Below are the code and all the weights of a small trained network. Each question names an input and a class and asks about switching units off, where a switched-off unit gives its printed mean instead of its output.

import numpy as np


def w(rows, s, z=0):
    codes = np.array(rows[::2]) - 128.0
    scale = np.full(codes.shape[1], s)
    scale[-1] = z or s
    return codes * scale


def norm(h):
    return h / np.sqrt((h * h).mean(-1, keepdims=True) + 1e-5)


def f(y):
    return y / 2 * (1 + np.tanh(0.7978845608 * (y + 0.044715 * y**3)))


def log_softmax(a):
    a = a - a.max(-1, keepdims=True)
    return a - np.log(np.exp(a).sum(-1, keepdims=True))


def net(x, mask):
    res = np.array(x, float).reshape(1, 6) / 4 @ E
    u = 0
    for l in range(3):
        y = f(norm(res) @ A[l][:, :-1].T + A[l][:, -1])
        res = res + np.where(mask[u : u + 5], y, B[l][:, -1]) @ B[l][:, :-1]
        u += 5
    return log_softmax(norm(res)[-1] @ U[:, :-1].T + U[:, -1])


A, B = {}, {}
E = w([
[15,221,142,126,135],'x0',
[186,209,150,213,255],'x1',
[183,196,86,163,105],'x2',
[151,226,194,43,120],'x3',
[236,118,55,27,20],'x4',
[112,123,191,139,140],'x5',
],0.005)
A[0] = w([
[8,130,92,182,122,6],'0.n1',
[194,149,112,236,218,12],'0.n2',
[102,80,121,126,138,55],'0.n3',
[106,110,141,106,144,25],'0.n4',
[115,114,17,141,182,8],'0.n5',
],0.012,0.0027)
B[0] = w([
[6,122,63,156,149,205],'0.n1',
[207,202,112,246,190,253],'0.n2',
[123,122,120,201,152,139],'0.n3',
[123,144,127,179,156,121],'0.n4',
[133,110,158,11,201,152],'0.n5',
],0.015,0.0059)
A[1] = w([
[63,174,253,127,151,2],'1.n1',
[96,98,166,139,227,70],'1.n2',
[82,185,145,101,180,70],'1.n3',
[149,39,167,152,137,67],'1.n4',
[130,34,139,141,128,30],'1.n5',
],0.013,0.0028)
B[1] = w([
[146,109,251,169,41,191],'1.n1',
[123,165,162,51,119,254],'1.n2',
[155,47,173,115,134,212],'1.n3',
[157,55,80,161,131,160],'1.n4',
[178,63,96,157,133,162],'1.n5',
],0.016,0.0034)
A[2] = w([
[131,131,147,151,127,62],'2.n1',
[2,120,114,137,126,2],'2.n2',
[132,124,172,120,151,50],'2.n3',
[184,155,117,107,83,75],'2.n4',
[141,172,79,68,40,70],'2.n5',
],0.015,0.0023)
B[2] = w([
[108,133,88,200,75,132],'2.n1',
[9,71,144,135,189,237],'2.n2',
[157,136,137,101,91,136],'2.n3',
[24,157,100,171,109,213],'2.n4',
[134,192,66,57,47,254],'2.n5',
],0.016,0.0056)
U = w([
[145,111,252,138,34,116],'0',
[12,72,141,141,172,144],'1',
[205,209,119,203,196,201],'2',
[123,172,49,54,5,154],'3',
[226,18,58,135,95,111],'4',
[187,132,127,50,171,2],'5',
],0.013,0.0045)

Each question gives the input, the list of numbers given to net, and the class t.
The units are the neurons (one row each of A and B). Each row of codes is followed by its name. A weight is (code - 128) times the scale printed after its matrix; where a second scale follows, it is the last column's (A, B and U).
mask holds one flag per neuron, layer by layer. A switched-off neuron (its flag False) gives its mean, the last column of its row in B, instead of its output. The means were averaged over made-up inputs and are rounded, as every weight is.
A unit's drop is (log p(t) with every unit on - log p(t) with that unit switched off) / (log p(t) with every unit on - log p(t) with every unit switched off).
The circuit of an input: a set's keep is (log p(t) with only the set's units on - log p(t) with every unit switched off) / (log p(t) with every unit on - log p(t) with every unit switched off). Starting from the 12 units with the biggest drops (on a tie, the unit counted first), units are removed one at a time, each time the one whose removal leaves the highest keep (on an exact tie, the one counted first), for as long as the keep stays at least 0.8.
circuit, biggest first: the units of the circuit, biggest drop first
top k neurons: the k neurons with the biggest drops, biggest first
k most important neurons of layer l: the k neurons of layer l with the biggest drops, biggest first
drop when u is switched off: that unit's drop, to one decimal
input [-4,4,-1,-5,-3,-4], class 2: top neuron => 0.n2
input [-3,-1,-3,6,0,1], class 0: circuit, biggest first => 0.n2, 1.n1
input [-1,-3,-7,7,3,4], class 0: 2 most important neurons of layer 1 => 1.n1, 1.n2
input [-8,-4,-7,1,-8,6], class 4: circuit, biggest first => 1.n4, 2.n2
input [-6,-6,-5,2,2,-6], class 4: circuit, biggest first => 1.n5, 2.n5
input [8,0,0,8,4,0], class 0: top 2 neurons => 1.n1, 1.n3
input [-1,-4,2,4,-8,3], class 0: top 2 neurons => 1.n1, 1.n3
input [-2,-3,8,-3,-3,2], class 2: top 2 neurons => 0.n2, 2.n2
input [-2,-1,7,6,-3,1], class 0: 3 most important neurons of layer 2 => 2.n5, 2.n2, 2.n3
input [0,1,-2,-6,3,6], class 4: top 2 neurons => 0.n2, 1.n4
input [-3,1,-8,-1,4,-2], class 4: drop when 0.n2 is switched off => 0.1
input [2,-3,1,8,-7,-8], class 0: drop when 1.n1 is switched off => 1.0
input [4,-4,-1,7,-3,2], class 0: drop when 1.n1 is switched off => 0.2
input [-5,-4,1,7,-5,-7], class 3: drop when 0.n2 is switched off => 4.7
input [-6,7,-8,-4,-1,7], class 2: most important neuron of layer 0 => 0.n2
